[[104 135 124 131 135 132 130]
 [156 118 124 123 119 124 139]
 [132 124 133 126 119 124 129]] 119

[[118 134 155 139]
 [118 130 156 138]
 [133 129 117 124]] 129

[[155 126 122 123 126]
 [156 123 127 107 133]
 [148 124 124 134 139]] 124

[[136 142 140 130 136 128]
 [115 138 106 111 111 116]
 [133 138 133 132 141 134]] 132

[[122 124 113 132 105]
 [129 115 124 134 129]
 [131 139 114 138 117]] 114

[[136 129 100 115 111]
 [120 105 139 131 126]
 [137 112 123 114 110]] 123

[[127 126 149 130 120 125]
 [123 125 152 129 118 128]
 [117 125 132 124 114 131]] 124

[[139 148 150 142 134 129 128]
 [129 134 143 149 147 138 131]
 [128 128 131 137 146 150 144]] 146

[[158 152 110 100]
 [153 158 104 105]
 [151 150 107 104]] 150

[[116 149 142 128]
 [142 146 122 152]
 [136 126 137 115]] 126
---
Input: [106 132 132 127 114 129]
Output: 127

Input:
[[152 104 142 116 125 124]
 [129 127 127 128 129 142]
 [106 124 118 134 139 127]]
Output: 134

Input:
[[113 123 145 155]
 [107 112 123 127]]
Output: 112

Input:
[[150 148 136 136 147 120]
 [107 119 136 124 107 138]]
Output: 124

Input:
[[123 121 115 132 149 117 109]
 [119 111 110 149 126 103 109]
 [121 143 124 100 122 110 109]]
Output: 122

Input: [118 145 106 155 151 122]
Output: 155
---
[[140 143 142 115 145]
 [144 144 155 153 147]] gives 155

[[152 153 112 108 109]
 [108 147 137 148 116]
 [112 111 118 149 156]] gives 137

[[146 112 124 127 131]
 [116 120 136 133 127]
 [147 127 106 115 129]] gives 136

[[107 113 115 149 108]
 [134 134 135 121 136]] gives 135

[[121 101 132 118 117]
 [ 99 125 152 110 150]
 [ 98 125 154 107 146]] gives 152

[[121 112 138 133 120]
 [112 126 121 106 142]] gives 121

[[145 102 155 115 122]
 [126 104 124 129 132]] gives 124
---
[[126 123 109 120 103 131 112]
 [142 127 128 124 126 121 138]
 [132 129 112 118 106 132 115]] 132

[[144 114 105 108 106 147]
 [152 112 156 106 119 111]
 [154 146 134 115 128 144]] 154

[[122 154 130 141]
 [125 118 141 130]
 [114 129 128 135]] 114

[[134 114 135 124 125 125 127]
 [125 125 129 124 125 125 127]
 [138 148 104 130 130 135 127]] 138

[[123 124 151 125 123]
 [123 123 151 125 125]
 [127 128 128 136 130]] 127

[[106 109 124 132 125 126]
 [139 107 123 118 122 142]
 [131 122 152 132 114 129]] 131
---
[ 99 109 112 108 111] ==> 111, 99
[122 103 138 108 115 124 118] ==> 118, 122
[151 144 111 119] ==> 119, 151
[106 151 102 113 108 110] ==> 110, 106
[139 117 140 128 149] ==> 149, 139
[155 124 112 134 124 142] ==> 142, 155
---
[[155 126 128 132]
 [137 135 121 139]]	137

[ 99 151 143 129 128]	129

[[139 124 134 140 133 136]
 [101 126 135 101 135 144]]	139

[122 117 105 136 123]	122

[114 134 147 102]	114

[106 149 123 142 122 127]	127
---
Q:
125  112  121  129  137
123  116  158  132  155
124  112  122  133  139
A: 158

Q: 134  100  151  107  154  148  138
A: 107

Q: 105  126  117  148  149  136  148
A: 148

Q: 139  129  147  154  132
A: 147

Q: 100  113  134  123  126
A: 134

Q: 121  143  102  143  108  140  142
A: 143

Q: 110  117  102  113  116  120  135
A: 113

Q:
131  121  140  128  129
134  105  142  128  129
132  121  128  135  139
A: 142

Q: 130  135  137  116  104
A: 137
---
array([128, 122, 153, 116, 135, 135, 153])	122

array([[117, 128, 121, 132, 142, 129, 125],
       [107, 132, 131, 126, 145, 148, 138]])	132

array([154, 127, 124, 124, 115, 118, 109])	127

array([[120, 123, 116, 113],
       [119, 101, 119, 110],
       [155, 109, 135, 139]])	109

array([113, 124, 129, 135, 149])	124

array([125, 128, 133, 152, 135])	128

array([[113, 121, 117, 104, 123],
       [126, 134, 140, 131, 125],
       [130, 122, 142, 137, 115]])	122
---
[103 143 123 147] ans = 103
[155 143 126 150 134] ans = 155
[141 100 114 117 121 139 114] ans = 141
[120 149 145 139 137 125 136] ans = 120
[117 146 118  98 127 111] ans = 117
[144 151 141 131 158 121] ans = 144
[124 138 121 100] ans = 124
